[[7321 7265 7542 7677 7271 7548 7257 8002 7471 7254]
 [5317 6503 8063 8432 6414 6889 5803 9592 7183 6427]
 [6415 7056 7798 7987 7006 7448 6573 8536 7379 7014]
 [3091 6761 8721 8736 6470 6439 4524 9331 7005 6631]
 [6198 7114 7866 8004 7042 7431 6450 8457 7368 7067]
 [5173 7054 8189 8339 6901 7696 5591 8869 7330 6967]
 [8175 7598 7300 7284 7645 7506 8013 7184 7553 7621]
 [6503 7186 7784 7914 7131 7535 6652 8303 7409 7148]
 [8507 7754 7203 7102 7815 7419 8349 6785 7579 7793]
 [6442 7009 7800 8047 6964 7645 6490 8700 7402 6962]
 [6644 7012 7729 7964 6984 7494 6698 8597 7396 6975]]
Counting starts at 0.
Read off the entry at row 1, column 0.
5317
Read off the entry just right of 8736.
6470
The entry in row 0 and column 2 is 7542
The entry just left of 8349: 7419
The entry just left of 7009 is 6442
Read off the entry at row 0, column 1.
7265
Read off the entry just right of 7300.
7284
Read off the entry at row 0, column 0.
7321
The entry just right of the smallest entry: 6761
Read off the entry directly below 8002.
9592
The entry directly above 6889: 7548
Read off the entry in the bottom-left corner.
6644
Read off the entry directly below 8189.
7300
Read off the top-right entry.
7254
The entry directly above the smallest entry -> 6415
Read off the entry at row 2, column 2.
7798
The entry directly below 7419 -> 7645
The entry just left of 6975 -> 7396
The entry directly above 7379 is 7183
The entry directly below the largest entry -> 8536
The entry just left of 7494 is 6984
Read off the entry just left of 7014.
7379
The entry just left of 7131 is 7914
The entry in row 1 and column 1: 6503
The entry just right of 7553: 7621
Read off the entry just left of 7548.
7271
Read off the entry just right of 7419.
8349
The entry just right of 5173 is 7054
Read off the entry just left of 7535.
7131
Read off the entry at row 1, column 2.
8063

Read these off the table that follows. Indices start at 0.
1) Report the entry at row 2, column 2.
2) Report the top-right entry.
3) Report the entry just right of 5228.
4) Report the entry directly below the smallest entry.
5) Report the entry in row 0 and column 2.
6) Report the entry at row 0, column 1.
7) Report the entry in the top-left corner.
8) Report the entry just left of 5870.
[[4968 4903 3350 3880 5570 2732 5590 2960]
 [5706 4752 6888 4930 3467 4447 3910 5727]
 [5505 5078 5152 5591 4847 4637 5325 4495]
 [4203 7449 7172 6081 5321 4984 5600 4744]
 [4392 5129 4785 5263 4878 3583 3879 4570]
 [3737 1251 3939 5049 6687 6912 4164 5951]
 [3924 5111 4716 7053 7618 6498 6251 4870]
 [3619 2518 3897 5203 5870 6738 4229 5784]
 [4771 5477 4688 5375 4659 3140 3925 4473]
 [5551 3695 7788 4754 2086 4005 3758 5702]
 [5181 5571 4138 4914 6666 6120 4931 4473]
 [5123 5488 4318 4622 3552 4901 5228 5942]
 [5861 6068 5928 5189 5073 5012 4101 5774]]
1) 5152
2) 2960
3) 5942
4) 5111
5) 3350
6) 4903
7) 4968
8) 5203

Questions about the grid below.
1) Read off the 3rd entry from the end, reading row by row.
2) Read off the entry just left of -0.02.
3) Read off the bottom entry of the column that holds the largest entry.
4) Read off the 1st entry, reading row by row.
5) Read off the entry just right of the largest entry.
6) Read off the entry directly above 0.09.
7) Read off the entry in the top-right corner.
[[ 0.02 -0.05  0.07  0.07  0.01  0.03  0.08]
 [ 0.01 -0.02  0.02 -0.13  0.09  0.17  0.03]]
1) 0.09
2) 0.01
3) 0.17
4) 0.02
5) 0.03
6) 0.01
7) 0.08

Read these off the row that follows.
1) Report the entry just left of 5608.
2) Report the entry just right of 4171.
(7036, 6532, 6099, 4171, 5105, 4979, 8997, 7542, 8202, 5807, 7352, 1290, 6055, 5608)
1) 6055
2) 5105

Questions about the row below.
1) Read off the entry just right of -5.18.
2) Read off the fourth-last entry.
3) Read off the last entry.
4) Read off the entry just left of the centre entry.
5) Read off the first entry.
[12.73, 11.16, 17.88, -4.34, -5.18, -16.00, 0.38]
1) -16.00
2) -4.34
3) 0.38
4) 17.88
5) 12.73

A =
[[1 4 5 6 5]
 [4 5 6 2 3]
 [1 5 5 7 3]
 [4 5 5 3 6]
 [5 6 4 5 4]
 [3 2 5 5 5]
 [3 4 5 4 6]
 [3 4 3 7 3]
 [4 3 4 6 5]
 [6 6 4 6 5]
 [7 6 2 5 2]
 [2 5 6 9 1]
 [4 3 4 1 6]
 [5 6 4 5 4]]
Which number is the 2nd entry on the diagonal from the top-right corner? 2
Which number is the bottom-right entry? 4
Which number is the 1st entry in reading order? 1
Which number is the entry in the bottom-left corner? 5
The 2nd entry on the main diagonal -> 5
Which number is the entry just left of the largest entry? 6
The 2nd entry in reading order -> 4
Which number is the second-last entry, reading row by row? 5
Which number is the 1st entry on the diagonal from the top-right corner? 5
Which number is the 4th entry from the end, reading row by row? 6
Which number is the maximum? 9
The third entry on the main diagonal is 5
The largest entry in the first column -> 7
Which number is the entry just right of the largest entry? 1
The entry directly below the largest entry -> 1
